Here is a tiny trained network, its code and every weight. The questions are about switching its units off for an input and a target symbol, where a switched-off unit gives its printed mean instead of its output.

import numpy as np


def w(rows, s, z=0):
    codes = np.array(rows[::2]) - 128.0
    scale = np.full(codes.shape[1], s)
    scale[-1] = z or s
    return codes * scale


def norm(h):
    return h / np.sqrt((h * h).mean(-1, keepdims=True) + 1e-5)


def f(y):
    return y / 2 * (1 + np.tanh(0.7978845608 * (y + 0.044715 * y**3)))


def softmax(a):
    e = np.exp(a - a.max(-1, keepdims=True))
    return e / e.sum(-1, keepdims=True)


def log_softmax(a):
    a = a - a.max(-1, keepdims=True)
    return a - np.log(np.exp(a).sum(-1, keepdims=True))


def net(x, mask):
    ids = ['αγδηθξστ'.index(c) for c in x.split()]
    T = len(ids)
    res = E[ids] + P[:T]
    u = 0
    for l in range(2):
        q, k, v = (norm(res) @ M[l].T for M in (Q, K, V))
        z = softmax(np.where(np.tri(T) > 0, q @ k.T / 4**0.5, -1e9)) @ v
        res = res + np.where(mask[u], z, O[l][:, -1]) @ O[l][:, :-1]
        u += 1
        y = f(norm(res) @ A[l][:, :-1].T + A[l][:, -1])
        res = res + np.where(mask[u : u + 12], y, B[l][:, -1]) @ B[l][:, :-1]
        u += 12
    return log_softmax(norm(res)[-1] @ U[:, :-1].T + U[:, -1])


Q, K, V, O, A, B = {}, {}, {}, {}, {}, {}
E = w([
[47,154,130,124,177,110,179],'α',
[2,159,80,168,146,199,116],'γ',
[52,177,169,188,146,169,102],'δ',
[113,213,94,85,120,117,40],'η',
[168,168,163,93,203,226,154],'θ',
[159,131,162,38,85,147,237],'ξ',
[142,76,47,52,173,143,224],'σ',
[197,94,255,65,167,30,108],'τ',
],0.014)
P = w([
[42,18,191,61,185,223,75],'0',
[23,90,162,62,185,159,97],'1',
[46,111,148,73,170,155,102],'2',
[61,135,141,87,155,139,105],'3',
[76,156,128,92,142,129,106],'4',
[93,165,124,104,128,123,113],'5',
[109,174,118,106,115,112,118],'6',
[135,172,120,120,104,121,110],'7',
[150,178,116,125,101,116,117],'8',
[166,190,112,131,107,107,119],'9',
[184,195,114,135,114,99,128],'10',
[208,202,117,147,134,97,133],'11',
[227,196,125,146,129,100,133],'12',
[255,179,148,125,83,111,125],'13',
],0.0065)
Q[0] = w([
[65,215,128,96,138,125,98],'L0H0',
[122,248,156,64,157,170,137],'L0H0',
[141,75,116,143,157,115,112],'L0H0',
[79,137,133,173,120,87,123],'L0H0',
],0.018)
K[0] = w([
[195,215,85,180,104,138,213],'L0H0',
[254,130,113,225,115,31,150],'L0H0',
[60,112,196,57,88,136,115],'L0H0',
[65,172,56,125,79,202,135],'L0H0',
],0.01)
V[0] = w([
[204,116,131,73,184,138,50],'L0H0',
[135,33,188,155,112,32,110],'L0H0',
[188,114,155,23,89,112,150],'L0H0',
[132,61,1,92,180,128,175],'L0H0',
],0.0062)
O[0] = w([
[124,227,80,112,147,176,91,253],'L0H0',
[112,209,33,235,26,16,228,4],'L0H0',
[72,217,115,196,148,157,191,211],'L0H0',
[152,49,51,174,254,63,93,81],'L0H0',
],0.0053,0.0051)
A[0] = w([
[147,48,106,156,198,114,158,154],'L0N0',
[131,79,121,90,105,205,162,142],'L0N1',
[133,203,115,121,192,115,130,49],'L0N2',
[140,156,72,149,40,56,138,66],'L0N3',
[180,71,94,71,69,98,223,72],'L0N4',
[205,78,127,137,144,149,68,75],'L0N5',
[170,186,127,189,128,143,137,2],'L0N6',
[147,103,167,183,92,223,62,88],'L0N7',
[118,121,172,212,112,120,110,180],'L0N8',
[133,65,213,138,188,73,131,47],'L0N9',
[76,163,145,153,139,189,202,203],'L0N10',
[192,94,1,76,164,122,147,5],'L0N11',
],0.0096,0.0013)
B[0] = w([
[74,142,144,160,181,107,119,129],'L0N0',
[79,177,134,189,107,99,124,189],'L0N1',
[155,121,125,181,88,179,96,245],'L0N2',
[101,163,10,149,144,74,133,136],'L0N3',
[113,171,104,138,183,216,108,135],'L0N4',
[120,198,78,124,120,110,121,149],'L0N5',
[146,87,134,205,113,133,117,157],'L0N6',
[175,81,82,129,148,86,112,206],'L0N7',
[151,161,175,133,180,107,90,116],'L0N8',
[196,90,145,45,141,168,105,143],'L0N9',
[151,99,133,95,109,165,80,254],'L0N10',
[144,180,133,142,194,159,140,129],'L0N11',
],0.012,0.006)
Q[1] = w([
[133,183,166,124,171,230,171],'L1H0',
[167,234,93,62,151,223,2],'L1H0',
[158,144,128,149,183,127,121],'L1H0',
[182,108,133,59,114,171,66],'L1H0',
],0.018)
K[1] = w([
[123,201,84,160,113,161,214],'L1H0',
[249,203,186,137,134,120,192],'L1H0',
[109,156,136,133,183,77,154],'L1H0',
[183,204,133,114,84,110,76],'L1H0',
],0.015)
V[1] = w([
[208,94,29,76,88,143,36],'L1H0',
[149,253,85,147,126,6,27],'L1H0',
[254,85,158,182,200,84,197],'L1H0',
[156,223,59,140,147,187,202],'L1H0',
],0.009)
O[1] = w([
[135,115,86,15,144,74,208,253],'L1H0',
[59,95,115,81,73,38,2,89],'L1H0',
[88,187,189,119,200,150,139,41],'L1H0',
[44,52,119,98,115,183,157,252],'L1H0',
],0.0087,0.0052)
A[1] = w([
[211,146,145,166,170,108,107,181],'L1N0',
[169,109,122,173,98,166,196,114],'L1N1',
[78,155,187,126,141,141,190,140],'L1N2',
[140,201,154,157,180,154,125,181],'L1N3',
[103,69,95,128,55,62,189,145],'L1N4',
[49,126,117,138,151,165,97,71],'L1N5',
[97,91,140,39,155,162,188,2],'L1N6',
[113,137,159,184,191,125,114,170],'L1N7',
[91,253,149,172,116,79,148,96],'L1N8',
[186,123,143,60,94,47,196,142],'L1N9',
[80,136,74,106,99,142,156,205],'L1N10',
[216,142,175,182,33,93,150,61],'L1N11',
],0.014,0.0026)
B[1] = w([
[142,168,153,121,90,114,237,152],'L1N0',
[96,146,143,215,40,80,132,188],'L1N1',
[120,64,66,133,167,107,76,139],'L1N2',
[98,62,118,162,128,63,112,192],'L1N3',
[70,67,99,153,122,3,128,138],'L1N4',
[98,143,121,152,140,140,191,168],'L1N5',
[179,167,152,28,94,140,46,255],'L1N6',
[157,150,88,154,173,117,57,139],'L1N7',
[17,225,128,99,105,131,123,147],'L1N8',
[44,46,141,200,148,186,193,151],'L1N9',
[204,109,178,147,156,98,120,190],'L1N10',
[149,100,156,16,221,228,113,146],'L1N11',
],0.014,0.0092)
U = w([
[78,88,192,107,144,131,227,124],'α',
[147,131,2,128,120,135,198,12],'γ',
[140,106,143,236,15,169,104,146],'δ',
[180,144,137,60,106,165,50,160],'η',
[191,133,226,206,163,29,88,8],'θ',
[21,223,142,127,78,78,120,134],'ξ',
[98,120,52,201,219,174,81,123],'σ',
[97,25,53,116,52,36,118,74],'τ',
],0.0077,0.0017)

Each question gives the input, a string of symbols that net reads in full, and the target symbol t.
The units are the heads (4 rows each of Q, K, V and O) and the neurons (one row each of A and B). Each row of codes is followed by its name. A weight is (code - 128) times the scale printed after its matrix; where a second scale follows, it is the last column's (O, A, B and U).
mask holds one flag per unit, layer by layer, with each layer's heads first. A switched-off unit (its flag False) gives its mean, the last column of its rows in O or B, instead of its output. The means were averaged over made-up inputs and are rounded, as every weight is.
A unit's drop is (log p(t) with every unit on - log p(t) with that unit switched off) / (log p(t) with every unit on - log p(t) with every unit switched off).
The circuit of an input: a set's keep is (log p(t) with only the set's units on - log p(t) with every unit switched off) / (log p(t) with every unit on - log p(t) with every unit switched off). Starting from the 12 units with the biggest drops (on a tie, the unit counted first), units are removed one at a time, each time the one whose removal leaves the highest keep (on an exact tie, the one counted first), for as long as the keep stays at least 0.8.
units of the circuit, in order: the units of the circuit, biggest drop first
k most important neurons: the k neurons with the biggest drops, biggest first
input θ τ ξ θ θ τ δ σ θ δ, target σ: units of the circuit, in order : L0H0, L1N6
input α θ θ η δ δ θ ξ θ η, target δ: 2 most important neurons : L0N2, L0N10
input θ σ δ α, target σ: units of the circuit, in order : L1H0, L0H0, L1N7
input ξ η σ τ θ δ δ, target θ: 2 most important neurons : L0N7, L0N10
input δ ξ δ ξ, target δ: most important neuron : L1N1
input θ σ θ δ δ α τ τ, target ξ: 3 most important neurons : L0N9, L0N10, L0N7
input τ δ σ η δ η ξ α θ σ, target γ: units of the circuit, in order : L0H0, L0N4
input θ τ δ θ η, target ξ: units of the circuit, in order : L1H0, L0N10, L1N8
input θ δ θ η θ α θ δ θ θ σ η η α, target τ: units of the circuit, in order : L1H0, L0N10
input η θ δ θ θ τ θ η η τ ξ, target ξ: units of the circuit, in order : L0H0, L1N8
input θ δ τ θ ξ ξ θ τ η θ, target ξ: units of the circuit, in order : L1H0, L0N10, L0H0
input γ θ ξ δ α, target δ: units of the circuit, in order : L1H0, L0N1
input α γ α θ τ τ θ, target ξ: 2 most important neurons : L0N10, L0N9
input σ θ θ θ θ δ θ δ τ, target α: units of the circuit, in order : L0N9, L1N9, L1H0
input θ σ τ ξ τ σ, target ξ: 3 most important neurons : L0N3, L0N10, L0N4
input δ η α, target τ: units of the circuit, in order : L1H0
input θ δ η θ δ θ θ θ θ τ η α γ, target σ: 3 most important neurons : L0N10, L1N6, L0N7
input δ δ θ α η γ, target τ: units of the circuit, in order : L1H0, L0H0, L0N7, L1N4
input θ α σ θ δ, target σ: 2 most important neurons : L0N11, L0N0
input δ σ θ δ θ η δ δ η η θ ξ σ α, target σ: units of the circuit, in order : L0H0, L0N0
input τ δ θ η δ θ θ η θ θ, target δ: most important neuron : L1N1
input α γ δ α, target α: 2 most important neurons : L1N9, L1N0
input τ θ δ δ θ α θ θ η η δ ξ ξ, target τ: units of the circuit, in order : L0H0, L1N4
input θ τ α θ ξ θ α γ ξ, target τ: 4 most important neurons : L0N3, L1N4, L0N4, L0N10
input η ξ θ θ θ ξ α δ θ θ η η η γ, target τ: 3 most important neurons : L0N10, L0N7, L1N4
